Here is a tiny trained network, its code and every weight. The questions are about switching its units off for an input and a class, where a switched-off unit gives its printed mean instead of its output.

import numpy as np


def w(rows, s, z=0):
    codes = np.array(rows[::2]) - 128.0
    scale = np.full(codes.shape[1], s)
    scale[-1] = z or s
    return codes * scale


def norm(h):
    return h / np.sqrt((h * h).mean(-1, keepdims=True) + 1e-5)


def f(y):
    return y / 2 * (1 + np.tanh(0.7978845608 * (y + 0.044715 * y**3)))


def log_softmax(a):
    a = a - a.max(-1, keepdims=True)
    return a - np.log(np.exp(a).sum(-1, keepdims=True))


def net(x, mask):
    res = np.array(x, float).reshape(1, 2) / 4 @ E
    u = 0
    for l in range(2):
        y = f(norm(res) @ A[l][:, :-1].T + A[l][:, -1])
        res = res + np.where(mask[u : u + 4], y, B[l][:, -1]) @ B[l][:, :-1]
        u += 4
    return log_softmax(norm(res)[-1] @ U[:, :-1].T + U[:, -1])


A, B = {}, {}
E = w([
[183,163,165,148,217,254],'x0',
[157,134,196,33,163,166],'x1',
],0.0073)
A[0] = w([
[86,151,254,33,150,126,75],'L0N1',
[232,191,173,116,104,172,2],'L0N2',
[188,90,95,170,118,112,106],'L0N3',
[122,118,144,77,140,103,206],'L0N4',
],0.0087,0.00063)
B[0] = w([
[124,122,9,77,164,133,254],'L0N1',
[139,146,120,194,79,67,213],'L0N2',
[23,144,140,134,142,201,147],'L0N3',
[160,141,81,152,68,99,162],'L0N4',
],0.012,0.0062)
A[1] = w([
[151,48,2,49,188,201,254],'L1N1',
[209,184,150,159,130,109,200],'L1N2',
[89,44,165,149,35,81,22],'L1N3',
[231,115,125,12,199,112,201],'L1N4',
],0.0097,0.0015)
B[1] = w([
[152,174,101,186,49,96,254],'L1N1',
[224,47,166,12,179,98,161],'L1N2',
[122,7,130,31,124,159,183],'L1N3',
[134,169,84,131,70,139,208],'L1N4',
],0.011,0.0092)
U = w([
[197,220,38,117,34,83,212],'0',
[63,195,134,190,141,203,254],'1',
[141,131,135,112,153,120,4],'2',
[117,168,177,139,131,76,16],'3',
[246,93,194,103,231,151,169],'4',
[44,46,133,56,93,124,213],'5',
[129,158,146,110,144,104,10],'6',
],0.013,0.0052)

Each question gives the input, the list of numbers given to net, and the class t.
The units are the neurons (one row each of A and B). Each row of codes is followed by its name. A weight is (code - 128) times the scale printed after its matrix; where a second scale follows, it is the last column's (A, B and U).
mask holds one flag per neuron, layer by layer. A switched-off neuron (its flag False) gives its mean, the last column of its row in B, instead of its output. The means were averaged over made-up inputs and are rounded, as every weight is.
A unit's drop is (log p(t) with every unit on - log p(t) with that unit switched off) / (log p(t) with every unit on - log p(t) with every unit switched off).
The circuit of an input: a set's keep is (log p(t) with only the set's units on - log p(t) with every unit switched off) / (log p(t) with every unit on - log p(t) with every unit switched off). Starting from all 8 units, units are removed one at a time, each time the one whose removal leaves the highest keep (on an exact tie, the one counted first), for as long as the keep stays at least 0.8.
units of the circuit, in order: the units of the circuit, biggest drop first
unit that matters most: the unit with the biggest drop
top k neurons: the k neurons with the biggest drops, biggest first
top k neurons in layer l: the k neurons of layer l with the biggest drops, biggest first
drop when u is switched off: that unit's drop, to one decimal
input [0,-6], class 1: unit that matters most : L0N3
input [8,2], class 4: top 2 neurons in layer 0 : [L0N2; L0N1]
input [6,2], class 4: units of the circuit, in order : [L0N2; L1N2]
input [-2,-7], class 5: units of the circuit, in order : [L0N1; L1N1; L1N3]
input [8,-2], class 4: top 2 neurons : [L0N1; L1N2]
input [5,-4], class 4: units of the circuit, in order : [L0N1; L1N1]
input [6,-7], class 1: top 2 neurons in layer 0 : [L0N3; L0N1]
input [0,-7], class 1: top 3 neurons in layer 0 : [L0N3; L0N1; L0N2]
input [3,0], class 4: top 2 neurons : [L1N2; L0N1]
input [5,-3], class 4: top 3 neurons : [L0N1; L1N2; L1N1]
input [4,-3], class 4: top 2 neurons : [L0N1; L1N1]
input [1,-2], class 1: top 2 neurons : [L0N1; L0N3]
input [5,-6], class 1: drop when L0N3 is switched off : 0.3
input [-8,-1], class 5: drop when L0N1 is switched off : 0.1
input [2,0], class 4: drop when L1N2 is switched off : 0.2
input [4,-5], class 1: drop when L0N4 is switched off : 0.0
input [0,-3], class 1: top neuron in layer 1 : [L1N3]
